Below are the code and all the weights of a small trained network. Each question names an input and a target symbol and asks about switching units off, where a switched-off unit gives its printed mean instead of its output.

import numpy as np


def w(rows, s, z=0):
    codes = np.array(rows[::2]) - 128.0
    scale = np.full(codes.shape[1], s)
    scale[-1] = z or s
    return codes * scale


def f(y):
    return np.maximum(y, 0)


def softmax(a):
    e = np.exp(a - a.max(-1, keepdims=True))
    return e / e.sum(-1, keepdims=True)


def log_softmax(a):
    a = a - a.max(-1, keepdims=True)
    return a - np.log(np.exp(a).sum(-1, keepdims=True))


def net(x, mask):
    ids = ['ΞΩαγετφψ'.index(c) for c in x.split()]
    T = len(ids)
    res = E[ids] + P[:T]
    u = 0
    for l in range(3):
        q, k, v = (res @ M[l].T for M in (Q, K, V))
        z = softmax(np.where(np.tri(T) > 0, q @ k.T / 2**0.5, -1e9)) @ v
        res = res + np.where(mask[u], z, O[l][:, -1]) @ O[l][:, :-1]
        u += 1
        y = f(res @ A[l][:, :-1].T + A[l][:, -1])
        res = res + np.where(mask[u : u + 8], y, B[l][:, -1]) @ B[l][:, :-1]
        u += 8
    return log_softmax(res[-1] @ U[:, :-1].T + U[:, -1])


Q, K, V, O, A, B = {}, {}, {}, {}, {}, {}
E = w([
[88,100,61,69,184,50,113],'Ξ',
[37,102,89,197,49,250,106],'Ω',
[114,234,150,172,168,163,185],'α',
[174,119,144,96,81,102,164],'γ',
[137,87,150,136,55,38,106],'ε',
[205,49,164,123,84,132,182],'τ',
[181,68,171,125,156,117,151],'φ',
[95,52,161,156,147,133,103],'ψ',
],0.021)
P = w([
[50,41,223,80,1,107,240],'0',
[157,206,151,157,43,95,129],'1',
[152,196,126,142,74,118,129],'2',
[138,192,96,170,52,128,127],'3',
[146,171,103,147,102,159,120],'4',
[136,163,73,154,104,148,126],'5',
[131,132,54,158,134,161,120],'6',
[139,108,44,153,150,185,114],'7',
[138,80,49,147,128,230,115],'8',
[149,86,15,138,175,238,110],'9',
],0.0063)
Q[0] = w([
[107,130,198,87,95,82,1],'L0H1',
[28,139,165,121,135,120,193],'L0H1',
],0.0074)
K[0] = w([
[160,79,68,111,88,159,2],'L0H1',
[14,104,170,80,84,126,150],'L0H1',
],0.006)
V[0] = w([
[123,4,88,55,36,146,43],'L0H1',
[107,210,85,190,9,253,146],'L0H1',
],0.005)
O[0] = w([
[128,180,132,197,95,4,143,138],'L0H1',
[164,43,45,160,204,112,146,253],'L0H1',
],0.011,0.005)
A[0] = w([
[108,188,139,65,84,175,159,225],'L0N1',
[63,136,204,162,85,56,151,18],'L0N2',
[164,149,126,80,87,74,189,88],'L0N3',
[118,124,71,183,195,186,94,162],'L0N4',
[110,60,112,116,138,165,21,3],'L0N5',
[224,119,182,32,133,136,133,253],'L0N6',
[159,255,130,191,199,144,144,152],'L0N7',
[55,132,139,59,129,52,115,76],'L0N8',
],0.0088,0.0048)
B[0] = w([
[137,86,3,129,201,86,185,158],'L0N1',
[138,62,118,91,58,116,103,167],'L0N2',
[106,104,68,141,74,83,79,171],'L0N3',
[152,80,108,118,96,110,113,247],'L0N4',
[150,254,193,139,90,66,141,169],'L0N5',
[76,111,124,239,94,26,130,199],'L0N6',
[196,49,186,92,140,141,239,155],'L0N7',
[121,142,81,133,75,87,130,155],'L0N8',
],0.0081,0.011)
Q[1] = w([
[130,81,90,163,91,75,90],'L1H1',
[145,2,39,175,183,179,175],'L1H1',
],0.0093)
K[1] = w([
[122,139,73,183,147,167,188],'L1H1',
[55,2,99,117,120,160,165],'L1H1',
],0.007)
V[1] = w([
[120,119,22,222,150,188,150],'L1H1',
[102,163,254,136,140,164,182],'L1H1',
],0.0082)
O[1] = w([
[139,85,73,49,37,83,115,250],'L1H1',
[129,2,107,141,180,151,190,37],'L1H1',
],0.0083,0.021)
A[1] = w([
[108,91,46,78,122,136,148,244],'L1N1',
[168,90,145,209,149,123,30,58],'L1N2',
[96,223,157,90,132,189,131,60],'L1N3',
[164,9,132,57,60,172,139,205],'L1N4',
[97,98,110,116,254,194,147,84],'L1N5',
[150,111,204,111,113,114,204,155],'L1N6',
[33,93,82,145,143,46,63,252],'L1N7',
[91,112,88,20,160,122,71,144],'L1N8',
],0.0085,0.0045)
B[1] = w([
[143,189,144,159,136,163,84,230],'L1N1',
[160,156,195,125,17,106,182,136],'L1N2',
[77,85,141,94,165,167,65,133],'L1N3',
[75,225,108,148,162,187,59,255],'L1N4',
[60,139,37,243,55,253,84,135],'L1N5',
[240,225,125,142,126,28,142,140],'L1N6',
[135,231,180,137,134,226,154,254],'L1N7',
[115,100,143,203,24,121,151,181],'L1N8',
],0.0074,0.025)
Q[2] = w([
[114,164,68,234,36,183,72],'L2H1',
[122,100,218,86,191,2,193],'L2H1',
],0.0087)
K[2] = w([
[148,101,25,93,182,223,192],'L2H1',
[103,97,176,227,3,53,128],'L2H1',
],0.0069)
V[2] = w([
[136,51,43,195,51,149,193],'L2H1',
[2,92,128,179,105,219,55],'L2H1',
],0.0079)
O[2] = w([
[136,121,2,201,122,150,75,135],'L2H1',
[77,69,72,128,35,234,232,254],'L2H1',
],0.0094,0.024)
A[2] = w([
[88,154,97,57,94,184,108,118],'L2N1',
[83,221,161,165,217,112,106,254],'L2N2',
[116,149,71,123,87,86,202,183],'L2N3',
[252,176,222,19,126,108,59,30],'L2N4',
[168,162,90,103,125,10,254,98],'L2N5',
[108,170,114,155,137,203,87,133],'L2N6',
[123,160,36,108,93,168,90,191],'L2N7',
[22,198,20,174,86,103,186,101],'L2N8',
],0.007,0.0048)
B[2] = w([
[168,137,141,160,91,116,161,208],'L2N1',
[245,110,182,95,126,196,135,148],'L2N2',
[143,52,68,148,158,157,94,180],'L2N3',
[87,177,58,121,62,80,73,152],'L2N4',
[179,35,67,152,154,164,1,133],'L2N5',
[93,78,101,111,182,57,163,196],'L2N6',
[180,132,183,143,130,75,177,232],'L2N7',
[136,137,143,70,180,151,78,253],'L2N8',
],0.0085,0.056)
U = w([
[97,153,131,36,153,189,125,8],'Ξ',
[86,167,90,154,106,72,180,108],'Ω',
[128,107,104,157,96,155,164,191],'α',
[119,101,79,68,157,179,49,63],'γ',
[117,125,234,191,131,164,177,254],'ε',
[192,73,200,175,146,119,143,141],'τ',
[120,163,95,174,169,124,155,148],'φ',
[98,77,56,254,102,80,114,63],'ψ',
],0.0089,0.004)

Each question gives the input, a string of symbols that net reads in full, and the target symbol t.
The units are the heads (2 rows each of Q, K, V and O) and the neurons (one row each of A and B). Each row of codes is followed by its name. A weight is (code - 128) times the scale printed after its matrix; where a second scale follows, it is the last column's (O, A, B and U).
mask holds one flag per unit, layer by layer, with each layer's heads first. A switched-off unit (its flag False) gives its mean, the last column of its rows in O or B, instead of its output. The means were averaged over made-up inputs and are rounded, as every weight is.
A unit's drop is (log p(t) with every unit on - log p(t) with that unit switched off) / (log p(t) with every unit on - log p(t) with every unit switched off).
The circuit of an input: a set's keep is (log p(t) with only the set's units on - log p(t) with every unit switched off) / (log p(t) with every unit on - log p(t) with every unit switched off). Starting from the 12 units with the biggest drops (on a tie, the unit counted first), units are removed one at a time, each time the one whose removal leaves the highest keep (on an exact tie, the one counted first), for as long as the keep stays at least 0.8.
circuit, biggest first: the units of the circuit, biggest drop first
top k neurons: the k neurons with the biggest drops, biggest first
k most important neurons of layer l: the k neurons of layer l with the biggest drops, biggest first
input Ξ Ω α γ γ τ γ Ξ, target Ξ: top 4 neurons : [L2N2 L2N7 L0N3 L0N2]
input ψ Ξ τ α τ ε Ξ γ, target ψ: top 2 neurons : [L1N5 L0N2]
input γ τ τ Ω ψ α Ω τ Ω ε, target γ: circuit, biggest first : [L2N7 L0N7 L2H1]
input φ ψ ε ψ α Ω τ, target φ: 2 most important neurons of layer 2 : [L2N3 L2N1]
input ε ε φ ψ α ψ Ξ Ω, target ε: top 2 neurons : [L0N3 L1N5]
input γ ε γ ψ Ξ Ω φ τ α, target γ: 4 most important neurons of layer 2 : [L2N7 L2N5 L2N4 L2N1]
input ε Ω ψ Ω α Ξ τ, target ε: 2 most important neurons of layer 1 : [L1N5 L1N3]
input γ τ γ ψ ψ, target ε: circuit, biggest first : [L0H1 L1H1]
input τ γ τ α φ φ ψ, target τ: circuit, biggest first : [L2H1]
input ψ τ α φ γ ε, target ψ: 3 most important neurons of layer 0 : [L0N2 L0N1 L0N7]
input ψ ψ α φ ψ Ω Ω τ Ξ, target ψ: top 4 neurons : [L1N5 L0N2 L0N1 L0N7]
input γ Ω ψ Ξ, target α: circuit, biggest first : [L1N8 L2H1]
input φ γ α τ ε ε ε γ, target φ: top 2 neurons : [L1N5 L0N7]
input Ξ γ Ω γ φ α Ω Ω ε φ, target Ξ: circuit, biggest first : [L2N7 L2H1 L1H1]
input Ω α ψ Ω Ξ ε, target Ω: top neuron : [L0N7]
input τ Ξ γ γ Ω α Ξ Ω ψ γ, target τ: 4 most important neurons of layer 0 : [L0N7 L0N3 L0N5 L0N2]
input γ Ω τ Ω α ψ, target γ: circuit, biggest first : [L2N7 L2H1 L0N7]
input Ξ γ α Ξ Ω φ τ φ, target Ξ: circuit, biggest first : [L0H1 L2N7 L2H1]
input Ω τ φ α Ξ, target Ω: circuit, biggest first : [L0H1 L2H1 L1H1 L2N8]
input ψ Ξ τ Ξ, target Ξ: top 2 neurons : [L2N7 L1N7]
